Below are the code and all the weights of a small trained network. Each question names an input and a class and asks about switching units off, where a switched-off unit gives its printed mean instead of its output.

import numpy as np


def w(rows, s, z=0):
    codes = np.array(rows[::2]) - 128.0
    scale = np.full(codes.shape[1], s)
    scale[-1] = z or s
    return codes * scale


def f(y):
    return y / 2 * (1 + np.tanh(0.7978845608 * (y + 0.044715 * y**3)))


def log_softmax(a):
    a = a - a.max(-1, keepdims=True)
    return a - np.log(np.exp(a).sum(-1, keepdims=True))


def net(x, mask):
    res = np.array(x, float).reshape(1, 3) / 4 @ E
    y = f(res @ A[0][:, :-1].T + A[0][:, -1])
    res = res + np.where(mask, y, B[0][:, -1]) @ B[0][:, :-1]
    return log_softmax(res[-1] @ U[:, :-1].T + U[:, -1])


A, B = {}, {}
E = w([
[67,94,29,147,84,172,215],'x0',
[116,253,141,173,168,120,170],'x1',
[184,137,97,141,201,203,115],'x2',
],0.014)
A[0] = w([
[64,146,137,155,95,130,77,1],'neuron 0',
[168,174,2,198,149,64,197,228],'neuron 1',
[203,142,169,93,123,183,32,217],'neuron 2',
[67,225,159,210,186,165,147,231],'neuron 3',
[115,18,34,137,60,141,194,226],'neuron 4',
[149,150,131,119,136,192,138,203],'neuron 5',
[64,208,128,155,133,147,165,196],'neuron 6',
[71,32,122,167,74,170,153,152],'neuron 7',
[82,143,184,143,120,55,95,155],'neuron 8',
[209,96,170,145,175,136,70,165],'neuron 9',
[107,164,106,162,99,178,115,67],'neuron 10',
[119,123,241,121,125,15,56,255],'neuron 11',
],0.0087,0.0024)
B[0] = w([
[131,187,125,166,98,101,218,131],'neuron 0',
[47,200,126,207,78,227,159,205],'neuron 1',
[146,35,252,178,240,146,229,207],'neuron 2',
[97,126,240,202,82,161,60,224],'neuron 3',
[33,75,20,80,140,175,85,248],'neuron 4',
[179,47,135,117,81,195,116,160],'neuron 5',
[122,214,255,146,68,205,104,191],'neuron 6',
[75,143,43,86,147,131,115,201],'neuron 7',
[92,215,159,27,125,40,108,172],'neuron 8',
[241,76,194,157,215,162,206,199],'neuron 9',
[53,175,155,43,79,158,198,146],'neuron 10',
[91,190,212,167,231,73,60,228],'neuron 11',
],0.0066,0.015)
U = w([
[132,163,102,121,110,81,155,46],'0',
[112,108,32,138,87,120,116,221],'1',
[143,152,166,172,38,156,110,100],'2',
[209,59,178,169,135,117,129,172],'3',
[145,181,159,120,133,3,77,155],'4',
[216,135,88,153,86,35,171,3],'5',
],0.012,0.0031)

Each question gives the input, the list of numbers given to net, and the class t.
The units are the neurons (one row each of A and B). Each row of codes is followed by its name. A weight is (code - 128) times the scale printed after its matrix; where a second scale follows, it is the last column's (A, B and U).
mask holds one flag per neuron, in row order. A switched-off neuron (its flag False) gives its mean, the last column of its row in B, instead of its output. The means were averaged over made-up inputs and are rounded, as every weight is.
A unit's drop is (log p(t) with every unit on - log p(t) with that unit switched off) / (log p(t) with every unit on - log p(t) with every unit switched off).
The circuit of an input: a set's keep is (log p(t) with only the set's units on - log p(t) with every unit switched off) / (log p(t) with every unit on - log p(t) with every unit switched off). Starting from all 12 units, units are removed one at a time, each time the one whose removal leaves the highest keep (on an exact tie, the one counted first), for as long as the keep stays at least 0.8.
circuit, biggest first: the units of the circuit, biggest drop first
most important unit: the unit with the biggest drop
top k neurons: the k neurons with the biggest drops, biggest first
drop when u is switched off: that unit's drop, to one decimal
input [-6,-7,-5], class 4: most important unit	neuron 11
input [4,2,-7], class 1: circuit, biggest first	[neuron 4; neuron 3]
input [-5,8,4], class 2: top 3 neurons	[neuron 3; neuron 6; neuron 1]
input [1,0,-1], class 1: top 3 neurons	[neuron 11; neuron 3; neuron 2]
input [0,1,-3], class 4: top 2 neurons	[neuron 1; neuron 4]
input [-8,2,1], class 3: top 3 neurons	[neuron 2; neuron 9; neuron 7]
input [0,0,-2], class 4: top 2 neurons	[neuron 4; neuron 1]
input [-6,3,2], class 3: drop when neuron 9 is switched off	0.4
input [-3,6,2], class 2: drop when neuron 6 is switched off	0.1
input [-8,2,3], class 3: drop when neuron 9 is switched off	0.2
